Below is a small trained network, with its code and all its weights. Each question gives an input and a target symbol and asks what happens when units are switched off, that is, made to give their printed mean instead of their output.

import numpy as np


def w(rows, s, z=0):
    codes = np.array(rows[::2]) - 128.0
    scale = np.full(codes.shape[1], s)
    scale[-1] = z or s
    return codes * scale


def f(y):
    return np.maximum(y, 0)


def softmax(a):
    e = np.exp(a - a.max(-1, keepdims=True))
    return e / e.sum(-1, keepdims=True)


def log_softmax(a):
    a = a - a.max(-1, keepdims=True)
    return a - np.log(np.exp(a).sum(-1, keepdims=True))


def net(x, mask):
    ids = ['γδεηθξπτφω'.index(c) for c in x.split()]
    T = len(ids)
    res = E[ids] + P[:T]
    u = 0
    for l in range(2):
        q, k, v = (res @ M[l].T for M in (Q, K, V))
        z = softmax(np.where(np.tri(T) > 0, q @ k.T / 4**0.5, -1e9)) @ v
        res = res + np.where(mask[u], z, O[l][:, -1]) @ O[l][:, :-1]
        u += 1
        y = f(res @ A[l][:, :-1].T + A[l][:, -1])
        res = res + np.where(mask[u : u + 12], y, B[l][:, -1]) @ B[l][:, :-1]
        u += 12
    return log_softmax(res[-1] @ U[:, :-1].T + U[:, -1])


Q, K, V, O, A, B = {}, {}, {}, {}, {}, {}
E = w([
[199,105,52,166,113,119,123,97],'γ',
[206,103,52,169,119,120,117,108],'δ',
[246,113,55,190,109,101,123,110],'ε',
[242,129,83,126,82,138,153,2],'η',
[206,109,51,207,158,95,76,171],'θ',
[133,55,47,139,155,177,164,67],'ξ',
[174,170,115,118,167,146,57,64],'π',
[77,192,122,143,159,182,172,140],'τ',
[48,165,63,180,145,102,140,210],'φ',
[169,187,220,143,132,102,185,111],'ω',
],0.01)
P = w([
[100,67,177,253,5,230,55,97],'0',
[117,89,156,221,26,197,71,77],'1',
[140,109,137,197,68,186,79,97],'2',
[158,135,119,186,96,183,108,102],'3',
[164,146,103,170,124,170,126,102],'4',
[169,156,95,150,146,156,137,109],'5',
[170,165,84,132,168,142,147,108],'6',
[170,174,73,116,184,126,157,116],'7',
[166,180,63,100,203,112,167,123],'8',
[165,191,53,82,214,99,178,125],'9',
[158,204,44,68,221,82,195,120],'10',
[172,212,29,60,238,77,205,125],'11',
[169,223,19,44,254,81,218,116],'12',
],0.0062)
Q[0] = w([
[64,78,246,78,57,40,88,241],'L0H0',
[91,83,107,146,107,136,211,158],'L0H0',
[185,191,28,198,207,138,151,91],'L0H0',
[112,151,75,101,219,236,218,115],'L0H0',
],0.011)
K[0] = w([
[123,50,154,207,39,229,97,101],'L0H0',
[255,131,50,121,101,159,53,74],'L0H0',
[97,192,93,6,231,63,168,109],'L0H0',
[213,139,28,62,176,4,212,139],'L0H0',
],0.0068)
V[0] = w([
[119,111,83,137,203,52,45,192],'L0H0',
[157,103,83,91,169,193,90,61],'L0H0',
[169,92,116,94,142,71,254,96],'L0H0',
[79,171,137,61,177,193,113,117],'L0H0',
],0.0083)
O[0] = w([
[144,173,92,119,253,219,147,44,100],'L0H0',
[133,192,85,68,74,188,144,182,253],'L0H0',
[157,111,127,128,155,79,215,181,112],'L0H0',
[134,175,42,27,110,79,72,120,142],'L0H0',
],0.0079,0.0049)
A[0] = w([
[154,145,118,182,61,136,128,92,253],'L0N0',
[144,154,65,100,70,164,89,110,158],'L0N1',
[160,180,193,135,114,101,148,117,223],'L0N2',
[155,156,133,113,146,102,70,67,156],'L0N3',
[153,85,40,122,115,119,153,125,241],'L0N4',
[146,165,141,101,135,100,115,110,201],'L0N5',
[131,211,178,117,110,144,159,115,190],'L0N6',
[181,129,127,96,103,115,117,38,193],'L0N7',
[36,186,140,141,131,189,155,162,187],'L0N8',
[134,144,92,78,126,135,130,192,200],'L0N9',
[45,175,123,152,127,152,145,253,197],'L0N10',
[93,103,154,153,167,233,188,123,172],'L0N11',
],0.0073,0.005)
B[0] = w([
[173,79,108,203,160,142,57,144,249],'L0N0',
[141,131,43,103,100,144,67,137,248],'L0N1',
[183,171,203,208,198,134,89,239,182],'L0N2',
[159,128,191,126,147,73,75,124,183],'L0N3',
[196,109,8,143,125,60,136,142,255],'L0N4',
[163,151,129,136,199,75,91,173,193],'L0N5',
[116,201,146,170,206,164,95,229,192],'L0N6',
[170,123,87,138,205,96,84,148,216],'L0N7',
[36,175,133,205,135,197,156,153,175],'L0N8',
[150,186,73,147,97,99,118,193,218],'L0N9',
[69,168,125,202,85,164,151,212,170],'L0N10',
[69,137,148,253,129,68,197,38,161],'L0N11',
],0.0052,0.0077)
Q[1] = w([
[182,159,49,172,202,68,43,181],'L1H0',
[143,101,144,97,127,75,80,77],'L1H0',
[121,206,122,209,171,115,171,254],'L1H0',
[156,179,88,121,142,192,168,153],'L1H0',
],0.0078)
K[1] = w([
[108,253,147,102,184,114,191,170],'L1H0',
[39,112,203,245,56,244,89,138],'L1H0',
[155,120,121,80,236,48,227,133],'L1H0',
[113,180,46,68,198,86,147,119],'L1H0',
],0.005)
V[1] = w([
[72,168,233,138,158,162,49,181],'L1H0',
[192,64,107,77,158,77,139,51],'L1H0',
[212,149,198,152,197,104,75,158],'L1H0',
[253,133,120,131,157,75,50,147],'L1H0',
],0.005)
O[1] = w([
[74,180,62,49,160,3,109,115,146],'L1H0',
[213,165,135,175,78,169,93,125,62],'L1H0',
[137,191,144,116,88,72,169,56,204],'L1H0',
[128,146,178,127,55,127,137,53,244],'L1H0',
],0.007,0.011)
A[1] = w([
[164,77,78,121,140,168,115,124,178],'L1N0',
[187,144,122,233,223,125,110,130,199],'L1N1',
[85,170,111,33,128,104,72,90,148],'L1N2',
[68,138,116,96,89,33,196,35,238],'L1N3',
[97,87,69,26,140,132,101,221,144],'L1N4',
[75,106,124,112,207,38,159,99,209],'L1N5',
[129,145,64,187,189,207,98,105,219],'L1N6',
[114,99,57,128,6,131,188,166,235],'L1N7',
[108,94,213,198,79,174,253,29,85],'L1N8',
[199,117,206,154,128,97,112,145,232],'L1N9',
[88,105,85,82,187,117,156,165,251],'L1N10',
[155,60,166,205,111,166,210,247,218],'L1N11',
],0.006,0.0015)
B[1] = w([
[89,167,114,124,142,153,77,125,176],'L1N0',
[87,114,92,117,139,187,123,97,254],'L1N1',
[194,99,143,153,107,112,171,145,216],'L1N2',
[156,129,133,204,207,119,70,138,184],'L1N3',
[115,121,92,75,53,102,195,144,171],'L1N4',
[134,59,207,155,194,99,157,127,194],'L1N5',
[54,120,98,80,122,174,120,89,239],'L1N6',
[160,179,179,130,81,84,62,162,206],'L1N7',
[98,87,182,73,48,48,254,59,157],'L1N8',
[142,122,46,107,110,193,126,152,164],'L1N9',
[101,87,119,90,139,91,135,161,173],'L1N10',
[195,21,214,137,150,162,187,176,180],'L1N11',
],0.008,0.0082)
U = w([
[122,104,153,130,122,144,156,126,141],'γ',
[118,99,149,138,125,148,158,112,177],'δ',
[134,87,171,101,89,95,210,48,167],'ε',
[200,113,193,96,38,86,157,194,45],'η',
[82,115,106,151,156,155,181,25,3],'θ',
[190,73,126,174,185,225,87,240,83],'ξ',
[115,225,80,133,84,153,45,98,172],'π',
[96,105,92,51,97,72,161,209,166],'τ',
[79,90,118,115,253,181,103,89,88],'φ',
[169,124,184,219,203,59,125,153,172],'ω',
],0.0057,0.0022)

Each question gives the input, a string of symbols that net reads in full, and the target symbol t.
The units are the heads (4 rows each of Q, K, V and O) and the neurons (one row each of A and B). Each row of codes is followed by its name. A weight is (code - 128) times the scale printed after its matrix; where a second scale follows, it is the last column's (O, A, B and U).
mask holds one flag per unit, layer by layer, with each layer's heads first. A switched-off unit (its flag False) gives its mean, the last column of its rows in O or B, instead of its output. The means were averaged over made-up inputs and are rounded, as every weight is.
A unit's drop is (log p(t) with every unit on - log p(t) with that unit switched off) / (log p(t) with every unit on - log p(t) with every unit switched off).
The circuit of an input: a set's keep is (log p(t) with only the set's units on - log p(t) with every unit switched off) / (log p(t) with every unit on - log p(t) with every unit switched off). Starting from the 12 units with the biggest drops (on a tie, the unit counted first), units are removed one at a time, each time the one whose removal leaves the highest keep (on an exact tie, the one counted first), for as long as the keep stays at least 0.8.
units of the circuit, in order: the units of the circuit, biggest drop first
most important unit: the unit with the biggest drop
top k neurons: the k neurons with the biggest drops, biggest first
top k neurons in layer l: the k neurons of layer l with the biggest drops, biggest first
input π ξ τ, target ξ: top 2 neurons in layer 1 -> L1N11, L1N8
input π ε ξ φ, target ξ: units of the circuit, in order -> L1H0, L1N11, L0N10, L0N8
input φ π δ π φ, target π: top 3 neurons -> L0N10, L0N7, L0N8
input τ π τ τ π δ ξ ξ π π ξ ξ, target ξ: units of the circuit, in order -> L1H0, L0H0
input π ξ ξ π ξ η ξ τ τ τ ε δ, target τ: units of the circuit, in order -> L1H0, L1N4, L0N8, L0N10
input η π ξ π η τ ξ τ δ π δ ξ ε, target ξ: units of the circuit, in order -> L0H0, L1H0, L1N11, L0N4
input π π ω π φ ξ η ξ, target η: top 2 neurons -> L0N7, L1N7
input τ ω ω θ, target ω: top 3 neurons in layer 0 -> L0N2, L0N4, L0N6
input ω φ η τ, target η: top 3 neurons in layer 1 -> L1N8, L1N7, L1N11
input ε π ξ π π π θ τ, target θ: top 3 neurons -> L0N11, L0N8, L0N4
input η π π π η π τ, target π: top 3 neurons -> L0N10, L0N7, L0N8
input π ω ξ τ, target ξ: top 2 neurons -> L0N10, L0N8
input π π δ π π π ω φ, target ω: most important unit -> L1H0
input π π π φ τ π, target φ: most important unit -> L1H0
input π π φ ω τ, target ω: top 2 neurons -> L1N3, L0N2
input ξ θ ξ ω, target ω: top 2 neurons in layer 0 -> L0N2, L0N6
input τ ε δ τ τ π π θ ξ π τ γ π, target τ: top 2 neurons -> L0N8, L1N4
input π τ δ, target τ: top 2 neurons -> L1N4, L0N8
input ξ π π ω ξ, target ω: top 4 neurons -> L1N3, L0N6, L0N2, L0N4
input τ ξ φ δ, target φ: most important unit -> L0H0
input γ π ξ π τ ω τ π π π θ ε ξ, target ε: top 2 neurons in layer 1 -> L1N8, L1N11
input φ π π θ ξ, target θ: top 3 neurons -> L0N11, L1N8, L1N6
input π ξ η, target π: top 3 neurons in layer 1 -> L1N11, L1N5, L1N2
input π φ π η ξ, target η: top 2 neurons -> L1N7, L0N7
